Below are the code and all the weights of a small trained network. Each question names an input and a target symbol and asks about switching units off, where a switched-off unit gives its printed mean instead of its output.

import numpy as np


def w(rows, s, z=0):
    codes = np.array(rows[::2]) - 128.0
    scale = np.full(codes.shape[1], s)
    scale[-1] = z or s
    return codes * scale


def f(y):
    return np.maximum(y, 0)


def softmax(a):
    e = np.exp(a - a.max(-1, keepdims=True))
    return e / e.sum(-1, keepdims=True)


def log_softmax(a):
    a = a - a.max(-1, keepdims=True)
    return a - np.log(np.exp(a).sum(-1, keepdims=True))


def net(x, mask):
    ids = ['αβηθπτφψ'.index(c) for c in x.split()]
    T = len(ids)
    res = E[ids] + P[:T]
    r = res
    for j in range(2):
        rows = slice(2 * j, 2 * j + 2)
        q, k, v = (r @ M[0][rows].T for M in (Q, K, V))
        z = softmax(np.where(np.tri(T) > 0, q @ k.T / 2**0.5, -1e9)) @ v
        o = O[0][rows]
        res = res + np.where(mask[j], z, o[:, -1]) @ o[:, :-1]
    y = f(res @ A[0][:, :-1].T + A[0][:, -1])
    res = res + np.where(mask[2:10], y, B[0][:, -1]) @ B[0][:, :-1]
    return log_softmax(res[-1] @ U[:, :-1].T + U[:, -1])


Q, K, V, O, A, B = {}, {}, {}, {}, {}, {}
E = w([
[124,197,137,102,45],'α',
[168,117,204,190,183],'β',
[170,112,57,66,104],'η',
[153,189,200,216,171],'θ',
[49,112,122,148,170],'π',
[49,126,165,1,143],'τ',
[116,167,141,24,87],'φ',
[90,63,115,114,142],'ψ',
],0.016)
P = w([
[124,248,75,98,175],'0',
[91,133,175,92,144],'1',
[103,128,179,97,122],'2',
[112,125,168,99,109],'3',
[113,115,139,118,125],'4',
[113,111,131,124,119],'5',
[126,107,135,129,116],'6',
[137,101,144,125,104],'7',
[146,118,134,128,95],'8',
[146,105,141,126,104],'9',
[150,105,143,131,101],'10',
[156,106,142,129,85],'11',
],0.014)
Q[0] = w([
[70,217,211,40,69],'head 0',
[158,170,178,125,154],'head 0',
[161,152,80,166,198],'head 1',
[42,254,150,33,45],'head 1',
],0.0083)
K[0] = w([
[118,254,58,119,198],'head 0',
[123,168,147,190,184],'head 0',
[76,29,229,124,113],'head 1',
[76,210,61,102,181],'head 1',
],0.0086)
V[0] = w([
[110,192,76,46,80],'head 0',
[131,115,160,76,154],'head 0',
[77,160,175,198,184],'head 1',
[255,223,148,201,57],'head 1',
],0.0096)
O[0] = w([
[70,46,183,159,223,182],'head 0',
[182,167,225,156,161,179],'head 0',
[98,177,131,186,37,253],'head 1',
[120,126,2,211,145,122],'head 1',
],0.0094,0.005)
A[0] = w([
[2,116,151,52,147,251],'neuron 0',
[33,110,70,236,204,156],'neuron 1',
[171,96,11,121,157,180],'neuron 2',
[190,167,184,254,143,85],'neuron 3',
[63,141,129,91,113,180],'neuron 4',
[100,111,117,217,125,203],'neuron 5',
[81,205,29,109,28,97],'neuron 6',
[166,154,166,122,190,159],'neuron 7',
],0.0085,0.003)
B[0] = w([
[220,157,104,133,105,253],'neuron 0',
[56,75,111,44,129,190],'neuron 1',
[1,160,195,102,103,148],'neuron 2',
[114,114,119,198,194,221],'neuron 3',
[195,127,88,130,62,175],'neuron 4',
[132,138,193,57,49,186],'neuron 5',
[144,118,123,246,146,190],'neuron 6',
[97,123,133,218,195,171],'neuron 7',
],0.0084,0.011)
U = w([
[120,175,151,81,7,143],'α',
[37,113,169,188,229,172],'β',
[122,219,163,60,78,206],'η',
[62,112,108,139,40,57],'θ',
[55,86,103,91,106,42],'π',
[130,54,115,130,159,71],'τ',
[146,154,207,174,148,98],'φ',
[254,152,43,189,126,252],'ψ',
],0.0074,0.0029)

Each question gives the input, a string of symbols that net reads in full, and the target symbol t.
The units are the heads (2 rows each of Q, K, V and O) and the neurons (one row each of A and B). Each row of codes is followed by its name. A weight is (code - 128) times the scale printed after its matrix; where a second scale follows, it is the last column's (O, A, B and U).
mask holds one flag per unit, heads first, then neurons. A switched-off unit (its flag False) gives its mean, the last column of its rows in O or B, instead of its output. The means were averaged over made-up inputs and are rounded, as every weight is.
A unit's drop is (log p(t) with every unit on - log p(t) with that unit switched off) / (log p(t) with every unit on - log p(t) with every unit switched off).
The circuit of an input: a set's keep is (log p(t) with only the set's units on - log p(t) with every unit switched off) / (log p(t) with every unit on - log p(t) with every unit switched off). Starting from all 10 units, units are removed one at a time, each time the one whose removal leaves the highest keep (on an exact tie, the one counted first), for as long as the keep stays at least 0.8.
units of the circuit, in order: the units of the circuit, biggest drop first
unit that matters most: the unit with the biggest drop
k most important neurons: the k neurons with the biggest drops, biggest first
drop of u: that unit's drop, to one decimal
input τ θ π, target φ: units of the circuit, in order -> [head 1; head 0; neuron 0]
input τ β π τ, target φ: 2 most important neurons -> [neuron 0; neuron 7]
input τ ψ π π θ θ τ θ τ β τ α, target φ: units of the circuit, in order -> [head 0; head 1]
input π ψ π η ψ τ, target α: units of the circuit, in order -> [head 1; neuron 4]
input θ φ φ η, target θ: units of the circuit, in order -> [head 1; neuron 2]
input β τ τ π α φ, target ψ: units of the circuit, in order -> [neuron 6; head 1; head 0]
input β β η θ π, target α: unit that matters most -> neuron 3
input π θ π, target η: units of the circuit, in order -> [head 1; neuron 3]
input θ φ π, target θ: units of the circuit, in order -> [head 1; neuron 1; neuron 5]
input φ φ φ φ φ β, target β: units of the circuit, in order -> [neuron 0; neuron 3]
input τ π τ φ β φ, target φ: units of the circuit, in order -> [head 0; head 1; neuron 0]
input α β α θ β θ π, target θ: 2 most important neurons -> [neuron 1; neuron 6]
input π β ψ θ ψ, target α: 2 most important neurons -> [neuron 3; neuron 7]
input ψ α α α θ ψ, target π: unit that matters most -> neuron 1
input η τ π β β ψ φ β τ, target τ: units of the circuit, in order -> [head 0; neuron 0; head 1]
input θ α β α, target θ: 2 most important neurons -> [neuron 6; neuron 1]
input τ β π, target φ: units of the circuit, in order -> [head 1; neuron 0; head 0]
input τ θ ψ, target φ: units of the circuit, in order -> [head 0; head 1; neuron 0]
input α τ π θ, target β: 2 most important neurons -> [neuron 3; neuron 7]
input β θ α θ β β π β θ τ α, target ψ: 2 most important neurons -> [neuron 6; neuron 1]
input β φ β π τ ψ φ ψ θ, target β: units of the circuit, in order -> [neuron 3]
input τ φ β φ, target φ: 2 most important neurons -> [neuron 7; neuron 0]
input τ α β, target β: 2 most important neurons -> [neuron 3; neuron 0]
input θ π π τ τ π φ, target θ: 2 most important neurons -> [neuron 6; neuron 2]
input α β θ π, target π: drop of neuron 5 -> 0.0
input α β φ τ η β β η β φ, target π: drop of neuron 1 -> 0.3
input η θ θ η, target β: drop of head 1 -> 0.8
